Below are the code and all the weights of a small trained network. Each question names an input and a class and asks about switching units off, where a switched-off unit gives its printed mean instead of its output.

import numpy as np


def w(rows, s, z=0):
    codes = np.array(rows[::2]) - 128.0
    scale = np.full(codes.shape[1], s)
    scale[-1] = z or s
    return codes * scale


def norm(h):
    return h / np.sqrt((h * h).mean(-1, keepdims=True) + 1e-5)


def f(y):
    return np.maximum(y, 0)


def log_softmax(a):
    a = a - a.max(-1, keepdims=True)
    return a - np.log(np.exp(a).sum(-1, keepdims=True))


def net(x, mask):
    res = np.array(x, float).reshape(1, 8) / 4 @ E
    u = 0
    for l in range(3):
        y = f(norm(res) @ A[l][:, :-1].T + A[l][:, -1])
        res = res + np.where(mask[u : u + 9], y, B[l][:, -1]) @ B[l][:, :-1]
        u += 9
    return log_softmax(norm(res)[-1] @ U[:, :-1].T + U[:, -1])


A, B = {}, {}
E = w([
[199,113,33,146,155,100,133],'x0',
[216,93,200,91,96,54,110],'x1',
[129,129,128,133,126,127,124],'x2',
[129,128,128,129,127,128,130],'x3',
[128,126,127,120,128,128,133],'x4',
[142,3,101,152,8,215,130],'x5',
[126,129,129,129,126,127,130],'x6',
[34,137,77,117,70,32,50],'x7',
],0.0024)
A[0] = w([
[157,93,169,153,88,72,118,8],'L0N0',
[143,101,57,127,135,88,133,34],'L0N1',
[57,126,51,182,96,220,137,19],'L0N2',
[177,101,140,133,77,214,142,52],'L0N3',
[33,82,231,139,52,157,140,33],'L0N4',
[190,70,23,166,107,113,136,43],'L0N5',
[201,86,175,138,20,92,121,38],'L0N6',
[95,38,85,118,35,137,110,16],'L0N7',
[63,105,74,138,2,59,132,29],'L0N8',
],0.0065,0.0015)
B[0] = w([
[115,111,94,67,154,118,120,182],'L0N0',
[135,198,141,103,124,174,87,177],'L0N1',
[136,56,81,2,156,112,159,234],'L0N2',
[125,96,154,211,85,138,176,227],'L0N3',
[191,229,100,87,89,210,96,226],'L0N4',
[142,229,147,84,74,225,107,233],'L0N5',
[127,74,60,29,164,131,176,244],'L0N6',
[101,133,153,206,43,49,218,248],'L0N7',
[106,81,158,211,197,130,16,254],'L0N8',
],0.0083,0.0041)
A[1] = w([
[194,72,170,167,145,223,190,94],'L1N0',
[38,141,112,162,133,214,130,57],'L1N1',
[105,78,153,17,149,82,139,77],'L1N2',
[89,190,134,197,154,3,190,47],'L1N3',
[136,191,120,77,170,132,93,114],'L1N4',
[132,122,92,180,90,109,132,76],'L1N5',
[173,215,139,122,97,148,99,1],'L1N6',
[140,131,125,143,128,88,144,8],'L1N7',
[113,72,61,75,180,114,156,46],'L1N8',
],0.0076,0.00094)
B[1] = w([
[49,129,126,158,163,57,2,253],'L1N0',
[235,130,115,86,155,36,150,193],'L1N1',
[141,127,30,108,221,95,218,209],'L1N2',
[135,59,154,154,23,153,158,184],'L1N3',
[123,110,143,133,59,130,171,246],'L1N4',
[114,165,202,120,206,170,193,159],'L1N5',
[111,216,110,167,148,210,128,201],'L1N6',
[78,151,161,93,118,146,135,132],'L1N7',
[163,99,128,54,167,98,165,204],'L1N8',
],0.0071,0.0047)
A[2] = w([
[166,160,115,123,154,73,158,96],'L2N0',
[212,191,144,114,109,208,122,8],'L2N1',
[122,94,83,126,103,171,124,137],'L2N2',
[135,146,115,109,135,166,216,64],'L2N3',
[97,79,143,191,79,145,201,50],'L2N4',
[124,54,153,223,70,145,243,43],'L2N5',
[90,107,128,219,171,53,1,72],'L2N6',
[50,97,133,249,224,101,47,84],'L2N7',
[31,131,169,153,209,198,136,72],'L2N8',
],0.0055,0.0011)
B[2] = w([
[107,61,98,101,119,190,157,178],'L2N0',
[133,174,129,125,101,184,92,207],'L2N1',
[151,224,171,153,221,73,180,185],'L2N2',
[133,126,112,146,120,74,63,216],'L2N3',
[172,100,200,130,88,119,162,219],'L2N4',
[81,105,184,179,65,97,169,255],'L2N5',
[106,73,169,215,243,194,79,230],'L2N6',
[92,98,126,165,144,67,1,217],'L2N7',
[163,62,100,137,112,109,105,151],'L2N8',
],0.0082,0.0038)
U = w([
[116,91,219,181,26,87,205,255],'0',
[147,79,44,26,197,92,179,187],'1',
[89,72,151,207,207,127,2,35],'2',
[153,254,108,117,87,225,86,19],'3',
],0.007,0.00042)

Each question gives the input, the list of numbers given to net, and the class t.
The units are the neurons (one row each of A and B). Each row of codes is followed by its name. A weight is (code - 128) times the scale printed after its matrix; where a second scale follows, it is the last column's (A, B and U).
mask holds one flag per neuron, layer by layer. A switched-off neuron (its flag False) gives its mean, the last column of its row in B, instead of its output. The means were averaged over made-up inputs and are rounded, as every weight is.
A unit's drop is (log p(t) with every unit on - log p(t) with that unit switched off) / (log p(t) with every unit on - log p(t) with every unit switched off).
The circuit of an input: a set's keep is (log p(t) with only the set's units on - log p(t) with every unit switched off) / (log p(t) with every unit on - log p(t) with every unit switched off). Starting from the 12 units with the biggest drops (on a tie, the unit counted first), units are removed one at a time, each time the one whose removal leaves the highest keep (on an exact tie, the one counted first), for as long as the keep stays at least 0.8.
circuit, biggest first: the units of the circuit, biggest drop first
most important unit: the unit with the biggest drop
k most important neurons: the k neurons with the biggest drops, biggest first
k most important neurons of layer l: the k neurons of layer l with the biggest drops, biggest first
input [7,-4,5,2,6,3,-2,4], class 3: most important unit => L0N5
input [6,0,5,0,5,5,8,-7], class 2: 2 most important neurons of layer 1 => [L1N0, L1N4]
input [-7,-7,0,-7,5,-6,5,-6], class 1: 2 most important neurons of layer 2 => [L2N5, L2N0]
input [-6,-2,2,-8,-2,-2,3,-5], class 3: 3 most important neurons => [L0N4, L0N8, L0N3]
input [-6,-8,-3,-2,2,-6,-3,-6], class 1: 2 most important neurons => [L0N7, L0N4]
input [0,-2,8,6,3,-5,1,3], class 0: 4 most important neurons => [L0N2, L0N6, L0N5, L0N4]
input [6,2,6,1,-6,6,-5,-8], class 2: 2 most important neurons => [L1N0, L0N4]
input [-5,1,1,0,1,-7,-5,-2], class 0: 4 most important neurons of layer 0 => [L0N2, L0N5, L0N4, L0N6]
input [0,0,-6,-5,-4,-4,-1,3], class 0: 3 most important neurons => [L0N2, L0N6, L0N5]
input [-6,4,4,6,3,2,4,2], class 3: 2 most important neurons => [L0N4, L0N2]
input [0,-6,-6,1,-4,-5,4,-6], class 1: 2 most important neurons of layer 0 => [L0N7, L0N3]
input [6,-2,-2,-7,-2,7,-7,-6], class 0: 3 most important neurons => [L0N3, L0N8, L0N4]
input [-6,5,-7,6,6,-1,5,1], class 3: 2 most important neurons => [L0N4, L0N2]
input [4,2,-6,-1,6,-7,-5,7], class 0: circuit, biggest first => [L1N3, L1N0]
input [-3,5,5,3,-1,2,-6,-5], class 1: 3 most important neurons => [L0N6, L0N8, L0N0]
input [-6,-2,-8,-2,-6,-7,-6,7], class 0: most important unit => L1N3
input [6,5,-1,-3,-4,4,5,-1], class 3: 2 most important neurons => [L0N5, L0N2]
input [-4,-4,6,-3,-7,-4,5,1], class 0: 2 most important neurons of layer 1 => [L1N4, L1N0]
input [-2,-4,2,3,0,-4,-1,4], class 0: 3 most important neurons of layer 0 => [L0N6, L0N4, L0N2]
input [6,1,8,-7,-3,2,-1,3], class 3: circuit, biggest first => [L0N5]
input [8,5,-5,-4,-2,1,2,6], class 3: 3 most important neurons => [L0N5, L1N0, L0N1]
input [4,3,-8,-7,3,-7,-3,6], class 0: 2 most important neurons of layer 1 => [L1N3, L1N0]
